Below are the code and all the weights of a small trained network. Each question names an input and a class and asks about switching units off, where a switched-off unit gives its printed mean instead of its output.

import numpy as np


def w(rows, s, z=0):
    codes = np.array(rows[::2]) - 128.0
    scale = np.full(codes.shape[1], s)
    scale[-1] = z or s
    return codes * scale


def norm(h):
    return h / np.sqrt((h * h).mean(-1, keepdims=True) + 1e-5)


def f(y):
    return y / 2 * (1 + np.tanh(0.7978845608 * (y + 0.044715 * y**3)))


def log_softmax(a):
    a = a - a.max(-1, keepdims=True)
    return a - np.log(np.exp(a).sum(-1, keepdims=True))


def net(x, mask):
    res = np.array(x, float).reshape(1, 7) / 4 @ E
    u = 0
    for l in range(2):
        y = f(norm(res) @ A[l][:, :-1].T + A[l][:, -1])
        res = res + np.where(mask[u : u + 3], y, B[l][:, -1]) @ B[l][:, :-1]
        u += 3
    return log_softmax(norm(res)[-1] @ U[:, :-1].T + U[:, -1])


A, B = {}, {}
E = w([
[87,92,149],'x0',
[138,182,208],'x1',
[121,117,132],'x2',
[255,42,178],'x3',
[158,149,111],'x4',
[147,146,119],'x5',
[151,145,118],'x6',
],0.0086)
A[0] = w([
[159,4,50,6],'L0N0',
[21,149,36,215],'L0N1',
[87,195,86,90],'L0N2',
],0.0045,0.0024)
B[0] = w([
[2,158,52,133],'L0N0',
[244,44,78,252],'L0N1',
[89,104,209,149],'L0N2',
],0.0062,0.0028)
A[1] = w([
[176,175,144,255],'L1N0',
[109,211,247,111],'L1N1',
[16,216,84,33],'L1N2',
],0.011,0.002)
B[1] = w([
[140,197,150,195],'L1N0',
[33,111,17,252],'L1N1',
[252,57,209,255],'L1N2',
],0.015,0.0044)
U = w([
[186,62,177,45],'0',
[95,111,76,252],'1',
[65,117,10,63],'2',
],0.012,0.0038)

Each question gives the input, the list of numbers given to net, and the class t.
The units are the neurons (one row each of A and B). Each row of codes is followed by its name. A weight is (code - 128) times the scale printed after its matrix; where a second scale follows, it is the last column's (A, B and U).
mask holds one flag per neuron, layer by layer. A switched-off neuron (its flag False) gives its mean, the last column of its row in B, instead of its output. The means were averaged over made-up inputs and are rounded, as every weight is.
A unit's drop is (log p(t) with every unit on - log p(t) with that unit switched off) / (log p(t) with every unit on - log p(t) with every unit switched off).
The circuit of an input: a set's keep is (log p(t) with only the set's units on - log p(t) with every unit switched off) / (log p(t) with every unit on - log p(t) with every unit switched off). Starting from all 6 units, units are removed one at a time, each time the one whose removal leaves the highest keep (on an exact tie, the one counted first), for as long as the keep stays at least 0.8.
circuit, biggest first: the units of the circuit, biggest drop first
unit that matters most: the unit with the biggest drop
k most important neurons: the k neurons with the biggest drops, biggest first
drop of u: that unit's drop, to one decimal
input [7,-6,-8,-6,1,4,0], class 0: unit that matters most => L1N2
input [0,8,-1,4,5,6,-2], class 2: circuit, biggest first => L1N1; L1N2
input [2,7,7,4,4,1,-4], class 2: circuit, biggest first => L1N2; L1N1
input [-7,4,-1,3,-3,-2,-5], class 2: circuit, biggest first => L0N1; L1N1
input [2,1,6,2,-6,8,7], class 1: 4 most important neurons => L1N2; L0N1; L1N0; L0N2
input [-2,6,-6,4,-5,1,-7], class 2: circuit, biggest first => L1N1; L1N2
input [-6,4,1,4,-7,3,0], class 1: 4 most important neurons => L1N2; L0N1; L1N0; L1N1
input [-5,-2,1,-7,7,5,0], class 0: drop of L1N2 => 0.3
input [-8,7,3,1,-6,4,-3], class 2: drop of L1N1 => 0.3
input [-3,5,-8,-1,-1,8,5], class 2: drop of L1N1 => 0.5
